Each row, then one of two labels for whether it has a hidden trait; a new part has new ones:
In the rows, zero is written as 128.
[126 140 121 134 116 127 167 129 141 149 153 115 181 140 106 118 102 136
 124 140 130 121 105 119 122 130 101  87 144 137 138 152  98 110 101 107
 137 156 134 123 115 117 152 112 141 141 121 125 132 141 136 127 147 105
 114 123 124 143 108 137 168 118 158 120 133 157 151 116 150 132 134 130
  86 115 128 125 117 148 133 117 122 118 127  89 215 131 139 115 109 108
 134 125 133 117 118  97 152 109 144 121] | (53)
[133 133 121 127 118 135 163 134 138 135 137 108 161 129 118 138 105 126
 131 118 126 124  95 135 110 130 130 117 146 138 127 140 119 128 115 116
 133 123 129 137 117 125 122 128 131 131 127 118 131 147 130 122 120 134
 129 118 114 136 114 117 154 122 133 129 142 143 154 126 137 112 129 121
 103 125 128 131 140 135 129 107 143 120 126 112 184 135 140 108 106 122
 129 121 133 130 120 102 130 107 135 130] | (53)
[122 139 113 135 116 127 195 138 169 124 145 103 179 123 110 142 109 128
 140 102 129 115  67 147 100 129 141 143 166 145 145 143 132 149 115  99
 132 103 118 150 113 136 110 147 130 132 130  94 133 134 129 126 106 156
 139 110 115 135 105 101 157 119 113 130 151 153 171 129 137 104 141 119
 125 123 118 140 162 131 133 108 147 120 135 120 204 146 145 112  88 137
 119 118 150 133 106 108 125  92 130 140] | (53)
[ 86 148 117 183 114 105 150  97 212 108 147 118 198 122 133 124 108  91
 176  61 148  67  85 114 155 144  77 175 246 117 206 127 153 147 111  76
 124 102 115 118 118 167 122 156 133 129 145 179 128 153  85 158 135 192
 140 113  83  22 112 129 149 114 123 131 121 102 176 121  74 117 163 131
  82 134  98 128 207  71  98 121  36 150 140 142 208 149 173  15  75 154
 135 144 150 123 122  99 119 120 178 132] | (50)
[125 136 113 147 115 124 158 126 181 135 126 111 171 118 129 138 106 106
 148  76 130  99  85 130 130 143 125 156 191 131 163 130 139 138 116 102
 128  98 118 134 117 147 112 142 127 125 136 137 129 160 117 134 113 173
 138 118  99 112 111 110 157 118 119 134 134 117 161 127 109 117 137 121
 103 132 119 135 177  95 115 111 116 135 132 141 197 147 147  83  91 140
 131 128 141 139 123 101 116 107 139 134] | (50)
[156 120 130  77 131 158 162 167  66 155 138 121 106 141  94 142 131 170
  88 205 113 181 138 145  83 103 166  57  48 157  64 156  85 106 121 160
 140 164 143 144 125  86 139  97 134 140 103  61 135 113 184 102 121  62
 109 123 180 195 129 127 143 133 140 119 152 196 100 131 194 121 114 122
 158 110 149 132  57 205 169 116 219 101 119  82 138 117  86 237 159  98
 117 106 115 118 114 138 150 112  85 129] | (53)
[ 94 145 121 163 113 121 173 110 211 107 143 107 200 116 129 136 115  91
 170  57 138  64  63 135 138 139  98 172 222 128 179 131 151 161 119  80
 127  93 112 141 115 160 102 162 128 125 144 142 127 153  97 148 121 206
 144 106  87  82 112 111 146 116 112 139 132 104 197 131 102 100 163 123
 115 132  91 140 199  94 100 109  79 140 138 135 208 152 168  46  63 156
 124 131 154 132 114  94 116 104 171 135] | (50)
[145 126 146 103 136 165 161 149  94 152 144 115 134 135 126 146 120 138
 102 167 117 172 129 146  97 115 136  66  72 143  87 157  93 110 117 142
 141 161 141 158 120  91 129  97 134 134 114  79 129 127 169 102 137  91
 106 116 161 150 117 138 154 133 153 137 142 162 134 131 180 109 120 121
 143 116 141 129  74 188 142  97 185 103 114  73 151 115  99 174 150 105
 121 105 115 118 123 119 154 114 126 122] | (53)
[160 116 153  75 139 194 196 167  68 149 140 108 136 134  93 164 140 153
  85 180 107 186 114 174  52 101 185  71  39 161  50 170  88 135 134 167
 143 149 136 193 120  74 108 106 126 134 107  14 126 114 192  87 115  77
 114 105 175 189 115 108 139 139 131 141 157 195 141 146 224  87 117 110
 203 107 146 145  57 229 151  91 245  89 113  62 120 112  92 255 140 104
 100  88 122 130 110 137 150  98  97 129] | (53)
[128 131 116 119 120 130 154 142 119 150 138 118 137 136 109 134 109 145
 115 145 127 139 111 128 117 121 136  93 114 141 106 141 109 111 109 129
 134 146 142 119 122 108 147 118 137 136 116 102 139 129 146 116 124 105
 117 125 139 143 130 134 155 127 136 119 148 161 125 122 150 122 122 127
 111 121 137 127 115 153 157 115 168 117 124 108 185 128 122 145 132 111
 129 125 126 118 119 114 137 115 117 131] | (53)
[148 126 134  86 130 155 169 159  69 160 146 120 119 144  98 138 120 167
  90 190 117 176 134 139  90 105 153  48  47 154  65 159  88 106 116 157
 140 168 143 141 123  88 143  92 136 141 104  66 135 113 181 105 129  67
 107 122 168 187 129 131 142 132 149 119 151 187 109 128 196 121 117 123
 150 109 144 131  63 194 164 114 218 100 120  79 149 116  95 207 168  98
 120 108 117 115 115 133 152 115  96 126] | (53)
[ 78 147 126 186 114 112 148  94 227 104 142 118 201 112 143 135 118  79
 175  44 150  56  80 129 150 143  82 189 215 115 200 126 166 160 116  68
 123  93 111 127 115 170 102 167 130 123 146 173 129 143  83 157 125 214
 148 106  80  56 119 129 136 119 109 142 128  95 190 125  74 101 168 128
 104 141  83 132 219  75  89 113  55 147 139 151 190 148 176  13  66 167
 128 153 153 125 121  97 109 119 190 134] | (50)
[130 139 119 145 116 129 163 125 167 129 133 107 173 123 125 138 103 109
 146  91 129 106  88 132 124 142 120 135 177 133 164 129 130 133 116 103
 132 107 122 138 114 141 119 138 128 127 135 127 127 157 118 130 121 164
 131 119  97 111 107 115 161 119 131 132 125 123 162 126 123 118 136 120
 106 127 122 133 165 116 118 108 127 127 129 127 200 147 146  86  85 133
 131 125 140 137 124  81 126 105 144 129] | (53)
[159 114 132  80 132 167 172 169  63 156 138 119 107 141  99 147 125 170
  84 188 111 187 141 149  78 103 174  71  35 158  54 156  87 113 127 168
 138 160 141 153 126  85 132 101 131 137 100  52 134 114 180 100 116  59
 109 123 172 197 131 121 137 135 137 122 158 194 109 134 200 115 107 118
 166 110 151 137  61 213 165 115 220  97 117  84 128 115  89 242 162  99
 116 103 115 123 113 140 146 110  77 130] | (53)
[ 69 150 119 190 107 100 164  94 224 105 150 115 210 116 135 128 116  94
 176  54 152  49  69 128 149 138  78 184 232 124 210 128 160 164 113  67
 121  93 110 127 119 170 104 165 132 127 145 156 131 140  84 162 128 203
 148 106  87  61 120 126 141 116 107 137 128 108 185 123  78 103 174 131
 102 136  89 133 214  76  96 121  47 149 143 142 206 149 180  20  59 164
 126 145 160 121 113 103 114 109 192 135] | (50)
[146 122 130 102 130 153 139 154  88 149 128 119 114 133 112 148 119 149
 101 154 120 164 147 144 105 111 154  87  68 145  76 145 104 113 123 163
 135 150 140 140 123  97 125 107 132 132 110  91 136 117 165 103 119  88
 111 122 156 166 135 132 145 136 135 128 151 162 129 131 163 110 116 121
 144 121 146 129  95 174 157 103 201 112 116  89 119 120 103 188 157 108
 123 114 114 120 121 122 134 119 104 130] | (53)
[161 110 134  83 136 167 151 166  74 148 124 119  87 131 114 160 132 154
  94 170 112 186 150 156  86 108 185  81  39 148  63 144 102 120 131 161
 137 145 140 158 127  85 115 109 125 132 101  59 135 118 178  94 106  84
 113 119 166 183 137 123 132 143 127 131 153 172 118 140 193 106 105 115
 172 120 152 135  46 193 162  99 230 100 114  94  88 116  86 228 164 109
 114 105 111 128 124 138 130 113  82 132] | (53)
[109 145 102 146 107 105 198 124 169 131 154 111 215 135 103 118 101 135
 144 106 136  93  65 119 126 132 102 121 181 137 158 146 116 128 103  94
 131 126 120 117 115 142 145 133 139 140 128 130 135 143 122 139 126 136
 130 119 104 134 107 117 175 108 131 113 138 157 162 115 119 127 145 130
  86 116 112 131 160 121 134 131 114 127 142 117 252 146 152  88  92 134
 132 129 151 123 106 102 142  96 140 132] | (53)
[ 65 153 126 189 111 105 163  89 226 108 155 118 229 121 132 120 112  86
 182  53 152  46  72 119 156 141  59 167 242 118 211 134 153 155 107  60
 127 105 116 118 116 168 125 159 137 129 147 170 129 145  88 163 143 200
 142 105  86  60 111 136 145 113 125 137 120 108 191 118  73 109 173 135
  88 134  88 127 213  79  87 123  31 149 142 134 217 146 185   1  62 158
 128 145 160 116 114  95 126 116 201 129] | (50)
[ 95 144 119 170 114 121 164 113 202 111 138 110 185 118 130 133 110  92
 165  62 138  77  74 131 135 142  98 172 202 125 186 129 148 159 117  83
 126  97 112 132 117 163 111 155 129 125 144 152 125 158  98 146 125 199
 142 115 102  82 109 117 151 116 118 135 128 102 183 126  92 110 155 125
 105 131 107 134 183  85  96 114  67 143 137 139 208 151 164  37  55 150
 130 136 149 132 120  97 119 110 164 132] | (50)
[122 141 139 149 125 148 176 112 173 126 143 101 201 124 125 128 104  93
 149  99 125 110  83 131 122 147 100 119 183 123 164 148 117 135 113  82
 136 116 122 156 112 135 121 144 131 128 143 132 116 169 117 128 144 170
 126 114  93  91  92 123 175 115 155 141 119 106 182 126 125 110 144 121
 100 121 117 131 153 131  96 100  87 122 124 105 212 139 150  60  70 132
 133 120 143 136 127  87 144 109 168 116] | (50)
[129 131 125 118 125 146 156 142 128 142 138 112 145 129 112 143 112 134
 114 134 125 143 120 140 112 123 139  99 109 141 115 145 112 120 114 128
 138 137 134 141 119 111 123 121 133 133 121 101 134 133 148 112 122 116
 119 118 128 151 124 128 159 128 134 131 145 151 146 128 145 111 127 122
 124 122 133 130 116 154 139 104 184 115 122 100 179 129 120 149 126 119
 126 115 128 124 120 108 135 109 124 129] | (53)
[137 127 116 120 121 135 153 145 138 137 131 113 138 128 116 144 111 135
 125 118 125 141 112 139 110 123 150 120 117 141 122 134 126 125 115 129
 133 126 129 134 120 120 122 127 131 132 121 107 137 133 141 116 109 123
 128 120 124 152 127 120 147 128 121 126 149 151 137 128 142 113 124 121
 132 127 134 131 138 140 148 105 171 120 125 115 193 133 120 142 130 122
 127 122 125 127 117 111 124 109 111 134] | (53)
[142 125 134  85 129 159 182 161  92 153 149 113 137 138  98 149 128 160
  97 169 118 168 123 155  76 101 158  70  61 160  75 160  94 124 118 147
 139 154 139 152 120  91 128 107 135 140 105  49 137 110 172 103 121  77
 114 111 169 177 124 127 146 136 134 128 158 196 127 133 186 102 123 119
 165 111 137 138  80 206 163 106 222  97 121  79 149 118 106 204 140 108
 110 106 123 116 109 131 146 104 108 132] | (53)
[117 141 113 152 115 117 172 119 180 118 134 107 173 120 123 136 103 109
 151  81 130  87  67 132 121 140 119 157 173 133 164 138 140 146 117 100
 129  96 115 137 117 149 112 149 129 127 139 131 128 153 110 135 115 179
 140 114  88 123 108 107 157 116 113 130 138 125 173 127 109 112 143 121
 109 131 113 137 181  99 120 111 103 132 134 135 206 145 147  68  82 145
 127 128 145 137 116 103 119 103 147 135] | (50)
[127 130 122 113 122 145 182 148 127 144 147 111 150 132 104 144 113 144
 115 141 126 143 107 148  94 116 148 101 109 151 112 152 114 132 111 129
 136 137 131 144 116 112 123 124 134 136 111  77 138 120 156 117 114 105
 121 113 140 162 122 119 150 127 126 128 159 173 149 128 164 102 132 120
 136 117 128 135 113 173 148 101 192 109 127  97 168 128 122 165  99 118
 116 115 135 121 108 116 134 100 121 134] | (53)
[117 144 113 141 111 120 189 124 169 132 152 101 195 132 107 122 102 128
 142  99 135  99  66 126 115 132 113 120 173 138 148 146 120 134 106  97
 133 119 121 135 113 140 137 133 136 136 130 121 129 146 126 133 127 146
 129 116 112 128 100 116 167 113 134 122 136 147 170 122 125 120 147 126
  95 118 115 133 154 131 123 118 110 126 136 108 234 142 143  95  81 130
 129 123 150 127 110  98 141  98 131 129] | (53)
[132 137 124 135 118 135 187 133 161 125 138 101 178 121 116 144 106 113
 142  97 127 111  71 149  97 134 140 133 154 142 146 143 130 149 117 108
 133 108 120 160 112 137 105 141 128 128 131 100 129 149 130 124 112 157
 133 109 109 128 102 103 155 120 121 135 147 142 176 132 139 101 144 116
 130 124 117 140 156 137 120  99 147 121 132 117 208 139 144  58  85 133
 122 116 143 135 113 105 126  93 136 134] | (53)
[114 147 111 151 111 110 180 114 167 135 150 107 214 136 106 111  98 125
 144 105 134  91  78 113 131 140  87 109 189 128 171 148 118 121 102  92
 134 132 127 119 114 137 151 129 139 138 135 142 128 155 119 142 143 140
 126 123  98 117  99 127 184 108 153 116 122 133 163 112 116 129 147 132
  69 117 116 126 148 115 115 129  97 129 136 107 242 141 151  55  83 126
 138 130 143 122 116  90 151 106 148 123] | (50)
[ 72 149 142 179 116 140 213 110 240  95 154 102 236 107 131 152 132  69
 182  28 145  53  35 160 108 134  92 191 228 128 199 142 168 199 119  62
 127  80 102 172 109 168  73 181 126 122 147 108 125 137  94 152 119 228
 154  82  91  54 100 108 135 123  95 160 141 118 224 137 114  70 186 119
 149 135  81 147 222 103  81  94 195 136 139 126 198 147 182  22  33 175
 107 127 172 129 106 101 110  92 205 136] | (50)
[126 137 118 146 119 127 160 123 160 137 140 109 174 133 115 120 100 127
 135 103 130 114 102 123 124 136 109 111 165 128 150 141 111 123 113 110
 134 130 127 127 117 133 139 123 135 132 130 134 127 153 119 132 134 141
 120 122 106 125 106 127 169 115 147 126 129 127 155 119 123 123 133 127
  86 121 129 129 135 123 120 111 122 125 127 105 209 137 142  79  93 125
 136 128 135 127 123 101 134 113 144 123] | (53)
[ 95 142 104 151 107 110 175 121 189 117 138 110 178 122 121 129 105 115
 157  72 136  92  78 129 127 138 119 167 195 134 171 128 140 145 114  91
 125  95 113 126 114 151 117 154 129 130 139 136 132 149 106 143 111 173
 144 116  93 112 112 107 154 114 111 122 137 131 174 124 102 117 149 125
 104 130 110 136 186  96 124 120 109 135 139 141 214 152 154  72  75 148
 129 133 152 133 112 103 117 103 140 139] | (50)
[ 71 155 139 187 115 122 179  86 213 109 156 111 232 118 132 124 116  75
 183  48 148  61  75 123 142 144  58 167 247 115 211 140 142 160 108  59
 128 105 113 138 111 164 113 165 134 127 150 164 121 150  86 160 150 195
 143 101  83  44 104 136 148 115 131 150 116  94 204 122  82 100 174 131
  96 132  90 129 207  84  72 110  28 145 138 120 210 154 187   1  47 157
 128 141 155 120 118  89 128 115 219 123] | (50)
[102 145 121 156 113 121 186 111 196 114 146 106 207 120 124 133 109 100
 161  71 136  79  58 131 129 140 101 157 211 129 177 138 139 151 115  85
 128  97 115 142 113 156 111 155 132 128 143 129 126 152 127 141 125 182
 139 109  91  88 102 110 159 114 122 136 135 118 187 126 105 107 162 123
 108 127 106 138 181  95 103 112  83 136 136 129 209 148 163  42  58 149
 126 127 154 131 115  98 126 100 168 132] | (50)
[112 145 123 163 117 125 177 108 192 120 137 105 197 122 126 129 104 100
 158  76 131  97  79 123 137 144  95 147 193 123 172 139 132 133 113  78
 130 110 117 140 113 150 121 143 131 129 142 141 123 165 109 142 145 184
 133 116  89 100 101 121 166 113 141 133 123 106 178 123 110 119 151 126
  90 126 110 131 169  98  97 114  67 134 132 122 233 145 161  54  70 139
 134 131 147 133 122  92 133 104 162 124] | (50)
[175 111 138  77 139 172 149 169  56 154 121 120  91 134 112 152 131 154
  81 188 105 195 152 151  85 108 180  74  30 151  50 149  90 112 133 175
 139 155 138 161 130  84 126  98 126 132 108  49 129 120 180  71 120  62
 107 129 168 187 131 121 144 138 143 128 149 171 103 139 198 120  99 115
 168 111 162 134  55 200 161 109 227 100 110  86 101 115  75 242 176  96
 118  99 102 131 125 140 141 111  77 126] | (53)
[ 96 143 130 169 118 126 154 102 210 104 134 109 198 111 140 139 113  76
 172  50 139  63  83 132 141 141  91 180 212 120 195 125 154 158 122  79
 125  88 104 138 114 159 101 162 126 120 149 155 123 159  93 144 127 207
 144 107  72  58 111 118 150 119 118 139 127  92 190 131  82 102 157 123
 110 138 102 135 200  73  87 103  62 144 133 141 188 148 172  25  61 148
 127 133 147 135 124  98 115 118 182 131] | (50)
[109 146 116 146 112 116 197 116 161 134 154 105 214 134 107 118 100 126
 145 105 130  97  72 122 132 135 111 112 188 133 162 147 114 128 103  92
 133 130 123 134 112 138 141 135 138 138 131 121 128 149 127 136 140 150
 129 117 103 126  97 120 175 110 144 121 133 141 169 117 128 122 148 127
  88 118 116 131 141 128 118 121 108 122 136 106 243 143 151  72  72 128
 131 124 152 125 111  95 148 102 158 125] | (53)
[115 133 120 163 122 129 121 117 199 103 116 113 152 106 152 149 108  78
 163  50 133  93 110 133 147 151 122 201 209 112 179 111 167 151 132  93
 122  80 112 134 122 165  89 165 119 112 149 170 124 169  92 141 109 219
 146 119  75  73 121 114 139 125 108 146 128  71 167 135  82 106 138 120
 114 145 116 135 212  68  99 103  93 146 128 162 162 150 159  44  85 155
 134 136 140 145 134  99  95 123 155 135] | (50)
[123 133 124 121 121 137 185 143 129 144 147 112 159 134 106 141 104 134
 118 140 125 133 103 140 102 118 135 125 116 145 117 153 114 124 113 124
 136 139 132 139 114 110 129 122 136 137 117  90 134 131 151 120 123 118
 120 112 134 150 114 125 157 123 136 126 143 168 151 127 177 109 134 122
 125 117 130 131 116 159 141 107 160 112 126  95 189 130 125 165 100 119
 123 118 133 120 109 105 139 103 127 129] | (53)
